grid =
[ 0.128  0.141 -0.163  0.129  0.142 -0.144  0.123  0.133 -0.142 -0.134
 -0.122  0.125 -0.132 -0.160 -0.125 -0.166]
Give the maximum.
A: 0.142
Give the entry just left of -0.163.
A: 0.141
The entry just left of the largest entry is 0.129
The entry just left of -0.134 is -0.142
Give the minimum.
A: -0.166

Read these off the grid that follows. Indices start at 0.
1) Read off the entry in the top-right corner.
2) Read off the entry at row 2, column 0.
3) Read off the entry just left of -.19.
4) Read off the entry just right of -.15.
5) Read off the bottom-right entry.
6) Read off the entry in row 0 and column 2.
7) Read off the entry directly above the smallest entry.
8) Read off the entry in row 1 and column 2.
|  .14 | -.03 | -.17 | -.27 | -.32 |
|  .21 |  .16 |  .04 | -.11 | -.26 |
| -.07 | -.09 | -.11 | -.15 | -.22 |
| -.07 | -.13 | -.13 | -.06 |  .03 |
| -.42 | -.53 | -.51 | -.38 | -.19 |
| -.49 | -.21 |  .09 |  .30 |  .32 |
|  .20 |  .20 |  .21 |  .25 |  .33 |
| -.09 | -.28 | -.38 | -.32 | -.17 |
|  .24 |  .26 |  .24 |  .16 |  .00 |
|  .12 |  .21 |  .22 |  .17 |  .04 |
1) -.32
2) -.07
3) -.38
4) -.22
5) .04
6) -.17
7) -.13
8) .04

[942, 482, 807, 294, 544, -635]
The entry just left of 482?
A: 942
The 2nd entry from the end: 544
The entry just right of 942: 482

|  .13 |  .17 | -.18 | -.14 |  .00 |  .07 | -.02 |  .12 |  .36 |  .01 | -.18 |  .01 |  .13 |  .00 |  .13 | -.03 |
|  .03 |  .32 | -.02 | -.04 | -.08 | -.21 | -.18 |  .20 | -.20 |  .06 | -.15 | -.05 |  .07 |  .03 |  .10 |  .11 |
|  .24 |  .39 | -.05 | -.26 | -.09 | -.04 | -.20 |  .17 | -.04 | -.03 | -.12 |  .03 | -.07 |  .00 |  .20 |  .20 |
|  .02 |  .10 | -.04 |  .09 |  .08 |  .29 |  .00 | -.08 |  .57 |  .09 | -.12 |  .14 |  .30 |  .01 |  .16 | -.02 |
|  .29 |  .25 |  .11 |  .00 |  .04 | -.23 | -.11 |  .11 | -.25 |  .24 | -.22 | -.10 |  .10 |  .05 | -.20 | -.15 |
|  .09 | -.06 |  .13 | -.01 |  .03 | -.28 | -.02 |  .09 | -.13 |  .05 | -.18 | -.24 |  .02 |  .12 | -.07 | -.21 |
|  .21 |  .27 |  .23 |  .24 |  .11 |  .07 | -.09 | -.12 | -.24 |  .34 | -.04 |  .18 |  .19 | -.02 | -.28 | -.06 |
What is the 1st entry on the diagonal from the top-right corner?
A: -.03
What is the top-left entry?
A: .13
What is the smallest entry in the last column?
A: -.21
What is the entry in the bottom-left corner?
A: .21
What is the first entry of the largest entry's row?
A: .02
What is the 3rd entry on the main diagonal?
A: -.05
The last entry, reading row by row is -.06
What is the 4th-last entry, reading row by row?
A: .19
The largest entry in the first column: .29
The entry directly above the largest entry -> -.04
The entry just right of the largest entry is .09
What is the second largest entry?
A: .39
What is the largest entry in the last row?
A: .34
What is the second entry, reading row by row?
A: .17
The bottom entry of the column that holds the largest entry is -.24
The entry directly above .27: -.06
What is the 2nd entry on the diagonal from the top-right corner?
A: .10
The entry directly above -.13 -> -.25
The entry directly above .08 is -.09
What is the third entry from the end, reading row by row?
A: -.02
What is the second-last entry, reading row by row?
A: -.28
The largest entry in the first row -> .36

Questions about the table below.
1) Report the entry just left of -0.6.
2) Report the entry just left of the smallest entry.
3) Report the smallest entry.
4) Report the entry just left of the largest entry.
[[-0.4 -0.5 -0.4 -0.6 -0.3 -0.2 -0.4 -0.4 -0.4 -0.4 -0.4  0.4 -0.3 -0.4
   0.8]
 [ 0.1 -0.5  0.4 -0.1 -1.1  0.2 -1.9 -0.4 -2.2 -0.2 -0.7  1.4  0.6 -0.3
  -0.9]]
1) -0.4
2) -0.4
3) -2.2
4) -0.7

((.05, .24, .21, .06, .25, .21, .07, .23, .22, .05, .07, .06, .26, .07, .04, .06), (.03, .28, .25, .04, .29, .24, .06, .27, .25, .03, .05, .04, .30, .05, .02, .05), (.21, -.22, -.21, .23, -.22, -.22, .22, -.21, -.22, .24, .21, .21, -.22, .22, .24, .21), (.15, .08, .06, .19, .09, .05, .18, .07, .06, .16, .17, .15, .10, .17, .17, .16), (.51, -.55, -.54, .62, -.55, -.56, .56, -.54, -.55, .59, .53, .50, -.55, .53, .62, .51))
What is the entry just left of the smallest entry?
Answer: -.55
The entry just right of .50: -.55
The entry just left of .26: .06
What is the entry just left of .08?
Answer: .15

Read these off the table that follows. Rows and columns are numbered from 0.
1) Which number is the top-left entry?
2) Which number is the entry directly below -.14?
3) Which number is the entry in the bottom-right corner?
4) Which number is the entry at row 2, column 0?
5) Which number is the entry directly below the largest entry?
6) Which number is the top-right entry?
7) Which number is the entry at row 0, column 2?
| -.16 |  .28 | -.09 | -.49 |
| -.52 | -.03 |  .05 |  .20 |
|  .15 | -.24 |  .07 |  .40 |
| -.14 |  .23 | -.08 | -.39 |
| -.58 |  .03 |  .04 |  .12 |
| -.13 |  .26 | -.06 | -.41 |
|  .42 |  .03 | -.04 | -.18 |
| -.45 | -.02 |  .04 |  .15 |
| -.55 |  .01 |  .04 |  .15 |
| -.15 |  .27 | -.07 | -.40 |
1) -.16
2) -.58
3) -.40
4) .15
5) -.45
6) -.49
7) -.09

Questions about the matrix below.
1) Read off the entry just right of the smallest entry.
2) Read off the entry just left of the largest entry.
[[ .11  .10  .10  .11  .10 -.06 -.06  .11 -.06 -.07  .11 -.06 -.06  .12
   .11  .10]
 [ .11  .10  .10  .11  .10 -.07 -.07  .11 -.07 -.08  .11 -.07 -.07  .12
   .11  .10]
 [-.19 -.19 -.19 -.19 -.20  .58  .54 -.24  .59  .54 -.20  .56  .55 -.24
  -.19 -.18]
 [ .33  .31  .32  .33  .32 -.32 -.31  .39 -.32 -.33  .36 -.32 -.32  .37
   .33  .31]]
1) .36
2) -.24

Read these off the matrix that follows.
1) The entry directly below the largest entry?
2) The second entry on the main diagonal?
3) The smallest entry in the first row?
4) The second entry on the diagonal from the top-right corner?
5) The last entry in the row that holds the smallest entry?
6) The entry just right of the smallest entry?
7) The bottom-right entry?
8) The entry directly below 535?
[[991 640 589 503 867 641 687]
 [872 535 522 447 501 511 671]
 [641 686 611 774 839 775 716]
 [816 188 801 976 610 725 692]
 [522 699 722 802 759 772 719]
 [632 596 904 594 613 720 652]
 [899 692 794 678 729 768 783]]
1) 872
2) 535
3) 503
4) 511
5) 692
6) 801
7) 783
8) 686
